Below are the code and all the weights of a small trained network. Each question names an input and a class and asks about switching units off, where a switched-off unit gives its printed mean instead of its output.

import numpy as np


def w(rows, s, z=0):
    codes = np.array(rows[::2]) - 128.0
    scale = np.full(codes.shape[1], s)
    scale[-1] = z or s
    return codes * scale


def f(y):
    return y / 2 * (1 + np.tanh(0.7978845608 * (y + 0.044715 * y**3)))


def log_softmax(a):
    a = a - a.max(-1, keepdims=True)
    return a - np.log(np.exp(a).sum(-1, keepdims=True))


def net(x, mask):
    res = np.array(x, float).reshape(1, 8) / 4 @ E
    y = f(res @ A[0][:, :-1].T + A[0][:, -1])
    res = res + np.where(mask, y, B[0][:, -1]) @ B[0][:, :-1]
    return log_softmax(res[-1] @ U[:, :-1].T + U[:, -1])


A, B = {}, {}
E = w([
[214,128,56,169,134,147,163,140,38,133,46,82],'x0',
[163,104,87,164,132,54,130,96,118,151,221,119],'x1',
[177,109,158,44,155,208,210,111,117,126,200,122],'x2',
[126,119,131,131,137,126,131,132,130,126,125,116],'x3',
[150,139,171,14,125,59,46,169,33,126,130,85],'x4',
[165,121,217,180,120,71,182,162,79,5,128,203],'x5',
[193,91,157,94,124,89,114,28,181,117,61,134],'x6',
[82,131,140,164,123,189,76,2,49,69,157,101],'x7',
],0.0072)
A[0] = w([
[69,143,91,216,98,44,26,133,157,133,58,160,51],'n1',
[159,119,151,68,120,86,63,152,79,120,146,90,35],'n2',
[120,152,203,151,143,80,171,132,133,72,142,176,60],'n3',
[166,144,124,98,157,66,200,228,205,216,84,157,4],'n4',
[64,172,150,113,118,227,113,165,141,117,29,152,134],'n5',
[189,106,146,52,201,204,190,101,137,131,203,155,72],'n6',
[158,100,51,193,138,46,123,95,117,182,246,119,135],'n7',
[104,157,97,112,137,162,109,128,144,191,105,90,72],'n8',
[73,151,166,181,131,178,85,2,43,89,139,85,17],'n9',
[131,131,71,82,128,164,71,122,174,218,131,76,22],'n10',
[92,142,106,188,134,151,192,92,174,110,128,148,23],'n11',
[250,125,51,175,133,154,170,131,28,119,23,83,30],'n12',
[36,168,106,160,124,168,140,246,85,138,207,129,73],'n13',
[144,63,167,116,162,114,128,98,171,131,89,118,87],'n14',
[47,106,208,84,119,107,93,106,208,112,176,175,37],'n15',
[99,156,68,118,142,117,106,76,146,199,153,59,57],'n16',
[154,133,114,178,137,146,121,124,173,115,147,134,57],'n17',
[98,141,130,173,115,157,195,104,175,131,104,139,55],'n18',
[190,141,166,170,139,81,134,159,101,51,145,168,53],'n19',
[130,111,102,210,144,161,156,63,184,107,146,196,105],'n20',
[208,91,160,88,93,87,100,32,201,126,64,148,65],'n21',
[92,132,100,129,153,162,97,59,93,89,129,126,58],'n22',
[115,128,112,195,117,170,180,141,182,135,120,126,96],'n23',
[125,183,188,58,124,67,63,131,54,117,124,99,30],'n24',
[159,114,163,159,85,108,154,156,88,61,125,152,44],'n25',
],0.0091,0.012)
B[0] = w([
[73,182,135,90,41,138,254,187,69,78,152,10,233],'n1',
[147,90,96,91,152,146,139,210,135,224,79,100,162],'n2',
[67,107,95,145,127,229,155,80,144,124,95,156,176],'n3',
[190,25,115,166,58,131,60,207,155,15,228,146,203],'n4',
[211,138,255,71,114,83,146,46,142,112,89,149,222],'n5',
[65,180,116,127,42,98,210,174,73,88,112,18,202],'n6',
[211,170,255,53,101,105,145,80,152,119,63,174,255],'n7',
[95,101,137,149,107,144,140,93,125,100,100,177,165],'n8',
[186,60,98,164,66,122,91,234,173,42,186,170,205],'n9',
[20,52,104,168,149,223,180,111,106,106,44,226,177],'n10',
[129,77,61,46,136,163,110,182,119,197,83,118,156],'n11',
[40,215,128,93,119,108,85,104,254,198,221,137,223],'n12',
[200,221,37,214,195,127,80,42,95,116,119,120,204],'n13',
[155,196,112,147,144,151,118,99,95,111,149,135,147],'n14',
[87,209,107,113,113,109,103,102,217,201,204,160,190],'n15',
[87,92,141,166,177,199,162,111,166,89,91,184,180],'n16',
[175,147,103,75,96,162,130,154,144,163,90,149,127],'n17',
[136,135,105,37,148,140,116,180,94,184,95,121,159],'n18',
[67,67,110,154,128,227,175,64,138,114,62,192,183],'n19',
[135,91,123,64,181,100,75,203,100,199,91,109,235],'n20',
[182,219,51,248,191,153,86,90,29,102,127,113,203],'n21',
[182,99,116,145,69,144,138,171,146,100,190,161,157],'n22',
[142,86,117,100,147,111,92,160,72,225,125,104,192],'n23',
[159,83,102,53,167,133,107,209,108,251,82,120,177],'n24',
[69,95,127,133,143,219,155,78,158,119,61,184,157],'n25',
],0.0087,0.0081)
U = w([
[37,78,98,150,153,199,155,80,140,114,77,198,108],'0',
[152,94,86,68,167,130,81,179,99,226,100,106,107],'1',
[193,67,101,151,79,130,77,171,174,46,216,145,118],'2',
[31,235,121,105,129,117,83,89,234,197,228,145,107],'3',
[74,187,122,115,72,126,233,136,61,88,136,2,106],'4',
[208,220,43,212,208,136,73,57,61,108,123,116,116],'5',
[121,109,158,132,162,97,119,96,123,127,140,108,251],'6',
[215,168,241,70,105,115,140,68,151,123,76,164,105],'7',
],0.0085,0.029)

Each question gives the input, the list of numbers given to net, and the class t.
The units are the neurons (one row each of A and B). Each row of codes is followed by its name. A weight is (code - 128) times the scale printed after its matrix; where a second scale follows, it is the last column's (A, B and U).
mask holds one flag per neuron, in row order. A switched-off neuron (its flag False) gives its mean, the last column of its row in B, instead of its output. The means were averaged over made-up inputs and are rounded, as every weight is.
A unit's drop is (log p(t) with every unit on - log p(t) with that unit switched off) / (log p(t) with every unit on - log p(t) with every unit switched off).
The circuit of an input: a set's keep is (log p(t) with only the set's units on - log p(t) with every unit switched off) / (log p(t) with every unit on - log p(t) with every unit switched off). Starting from the 12 units with the biggest drops (on a tie, the unit counted first), units are removed one at a time, each time the one whose removal leaves the highest keep (on an exact tie, the one counted first), for as long as the keep stays at least 0.8.
units of the circuit, in order: the units of the circuit, biggest drop first
unit that matters most: the unit with the biggest drop
top k neurons: the k neurons with the biggest drops, biggest first
drop of u: that unit's drop, to one decimal
input [-6,6,-8,3,1,-5,2,-3], class 4: unit that matters most => n1
input [1,-5,7,5,4,-1,-3,6], class 4: top 3 neurons => [n6, n4, n7]
input [1,-3,3,3,3,8,6,8], class 0: top 3 neurons => [n19, n25, n3]
input [1,-5,-3,-1,-3,7,6,-7], class 0: top 3 neurons => [n19, n3, n25]
input [2,5,-2,-6,-6,-2,3,-4], class 1: top 2 neurons => [n20, n5]
input [-8,-7,0,-3,7,-8,-6,4], class 0: top 4 neurons => [n10, n12, n16, n8]
input [-1,-4,0,5,8,3,-6,-1], class 1: top 2 neurons => [n24, n2]
input [2,4,-7,6,1,-5,8,-6], class 5: top 2 neurons => [n21, n6]
input [6,-7,6,-1,-6,-2,-4,-3], class 7: top 2 neurons => [n5, n1]
input [6,-8,0,-1,-5,-4,-7,5], class 7: top 2 neurons => [n5, n21]
input [-6,1,-5,-7,-3,7,-1,-7], class 0: top 4 neurons => [n3, n19, n9, n25]
input [-2,-7,2,6,-8,-6,-8,3], class 1: top 3 neurons => [n23, n11, n18]
input [7,7,7,-4,1,1,4,-7], class 2: top 2 neurons => [n4, n1]
input [2,5,3,-2,-5,6,-3,5], class 0: top 4 neurons => [n19, n25, n5, n3]
input [-3,4,-5,-7,-6,7,8,6], class 5: unit that matters most => n21
input [-3,-2,1,0,-8,5,7,-2], class 1: units of the circuit, in order => [n20, n11]
input [-3,4,-1,4,3,7,5,0], class 0: units of the circuit, in order => [n19, n3]
input [-6,-3,3,5,-7,-6,0,-3], class 1: units of the circuit, in order => [n23, n20]
input [-3,-4,-4,0,8,2,3,6], class 1: drop of n23 => 0.0
input [-7,-2,6,2,-4,2,-8,6], class 5: drop of n13 => 1.4
input [-6,-8,-3,0,-4,-8,1,-4], class 0: unit that matters most => n10
input [5,3,0,1,7,-1,6,3], class 1: drop of n2 => 0.4
